Below is a small trained network, with its code and all its weights. Each question gives an input and a class and asks what happens when units are switched off, that is, made to give their printed mean instead of their output.

import numpy as np


def w(rows, s, z=0):
    codes = np.array(rows[::2]) - 128.0
    scale = np.full(codes.shape[1], s)
    scale[-1] = z or s
    return codes * scale


def f(y):
    return np.maximum(y, 0)


def log_softmax(a):
    a = a - a.max(-1, keepdims=True)
    return a - np.log(np.exp(a).sum(-1, keepdims=True))


def net(x, mask):
    res = np.array(x, float).reshape(1, 6) / 4 @ E
    y = f(res @ A[0][:, :-1].T + A[0][:, -1])
    res = res + np.where(mask, y, B[0][:, -1]) @ B[0][:, :-1]
    return log_softmax(res[-1] @ U[:, :-1].T + U[:, -1])


A, B = {}, {}
E = w([
[78,175,27,187],'x0',
[119,67,56,117],'x1',
[65,96,155,60],'x2',
[94,85,80,54],'x3',
[163,90,123,181],'x4',
[177,194,64,1],'x5',
],0.0067)
A[0] = w([
[61,170,95,143,140],'neuron 0',
[130,155,116,105,66],'neuron 1',
[94,114,104,214,116],'neuron 2',
[131,84,79,144,62],'neuron 3',
[124,184,80,96,141],'neuron 4',
[42,97,178,143,1],'neuron 5',
[242,78,167,235,81],'neuron 6',
[98,148,122,145,91],'neuron 7',
[151,160,180,80,231],'neuron 8',
[189,96,159,187,83],'neuron 9',
[126,73,219,141,188],'neuron 10',
[141,58,190,111,198],'neuron 11',
[198,149,157,101,140],'neuron 12',
[176,181,110,168,60],'neuron 13',
[151,127,90,78,133],'neuron 14',
[105,127,24,236,10],'neuron 15',
[108,134,74,144,60],'neuron 16',
[108,102,101,91,138],'neuron 17',
[134,140,145,118,145],'neuron 18',
[188,101,142,91,40],'neuron 19',
[124,166,157,152,9],'neuron 20',
[139,138,80,110,108],'neuron 21',
[149,138,60,103,109],'neuron 22',
[5,98,141,152,144],'neuron 23',
[131,88,133,169,49],'neuron 24',
[101,98,63,113,49],'neuron 25',
[158,219,204,108,115],'neuron 26',
[100,138,145,152,49],'neuron 27',
[151,113,173,117,101],'neuron 28',
[208,105,199,140,217],'neuron 29',
[126,196,102,112,84],'neuron 30',
[62,82,188,136,26],'neuron 31',
[94,91,203,138,128],'neuron 32',
[118,123,174,111,173],'neuron 33',
],0.013,0.0042)
B[0] = w([
[132,78,173,145,205],'neuron 0',
[109,128,131,118,151],'neuron 1',
[65,99,141,201,226],'neuron 2',
[109,146,123,151,168],'neuron 3',
[111,109,149,70,214],'neuron 4',
[205,88,76,157,171],'neuron 5',
[48,183,4,101,254],'neuron 6',
[125,102,140,140,149],'neuron 7',
[137,174,193,144,230],'neuron 8',
[104,177,54,123,197],'neuron 9',
[210,187,164,144,238],'neuron 10',
[219,153,149,148,230],'neuron 11',
[103,179,148,116,195],'neuron 12',
[62,136,121,105,175],'neuron 13',
[153,140,117,53,206],'neuron 14',
[68,36,124,210,245],'neuron 15',
[126,80,110,107,170],'neuron 16',
[144,144,91,87,194],'neuron 17',
[122,132,140,134,152],'neuron 18',
[140,156,133,125,168],'neuron 19',
[138,105,102,140,144],'neuron 20',
[126,117,136,76,177],'neuron 21',
[127,100,127,60,200],'neuron 22',
[180,61,139,158,228],'neuron 23',
[161,128,73,115,164],'neuron 24',
[158,142,86,62,185],'neuron 25',
[121,169,194,197,215],'neuron 26',
[142,104,98,134,143],'neuron 27',
[165,140,139,134,168],'neuron 28',
[157,227,77,47,241],'neuron 29',
[104,138,160,133,179],'neuron 30',
[212,133,119,180,179],'neuron 31',
[189,136,120,147,203],'neuron 32',
[159,103,162,140,181],'neuron 33',
],0.024,0.0072)
U = w([
[156,122,117,46,254],'0',
[130,183,145,112,243],'1',
[215,88,88,136,85],'2',
[60,172,20,109,83],'3',
[154,185,143,107,23],'4',
[59,140,206,36,41],'5',
[50,27,110,154,186],'6',
[137,60,133,1,71],'7',
],0.0076,0.0056)

Each question gives the input, the list of numbers given to net, and the class t.
The units are the neurons (one row each of A and B). Each row of codes is followed by its name. A weight is (code - 128) times the scale printed after its matrix; where a second scale follows, it is the last column's (A, B and U).
mask holds one flag per neuron, in row order. A switched-off neuron (its flag False) gives its mean, the last column of its row in B, instead of its output. The means were averaged over made-up inputs and are rounded, as every weight is.
A unit's drop is (log p(t) with every unit on - log p(t) with that unit switched off) / (log p(t) with every unit on - log p(t) with every unit switched off).
The circuit of an input: a set's keep is (log p(t) with only the set's units on - log p(t) with every unit switched off) / (log p(t) with every unit on - log p(t) with every unit switched off). Starting from the 12 units with the biggest drops (on a tie, the unit counted first), units are removed one at a time, each time the one whose removal leaves the highest keep (on an exact tie, the one counted first), for as long as the keep stays at least 0.8.
units of the circuit, in order: the units of the circuit, biggest drop first
most important unit: the unit with the biggest drop
top k neurons: the k neurons with the biggest drops, biggest first
drop of u: that unit's drop, to one decimal
input [8,-8,-6,-3,8,4], class 6: most important unit -> neuron 15
input [8,-1,-8,0,-7,5], class 7: units of the circuit, in order -> (neuron 4; neuron 22)
input [5,-1,-8,2,-8,8], class 7: top 2 neurons -> (neuron 22; neuron 14)
input [-7,-8,2,1,4,-5], class 4: units of the circuit, in order -> (neuron 29; neuron 10)
input [2,4,-8,2,3,-2], class 6: top 2 neurons -> (neuron 15; neuron 29)
input [-8,2,-6,-3,-5,-7], class 3: top 3 neurons -> (neuron 6; neuron 9; neuron 29)
input [3,-2,-7,-5,-4,2], class 3: top 2 neurons -> (neuron 23; neuron 13)
input [7,-8,4,0,-8,-4], class 6: drop of neuron 10 -> 0.3
input [-4,-3,6,2,-4,1], class 4: top 2 neurons -> (neuron 8; neuron 15)
input [1,-6,-2,-6,5,-8], class 3: drop of neuron 6 -> 0.7
input [-7,4,-1,-6,2,-6], class 3: drop of neuron 6 -> 2.6
input [4,0,1,-2,0,2], class 6: top 2 neurons -> (neuron 29; neuron 10)
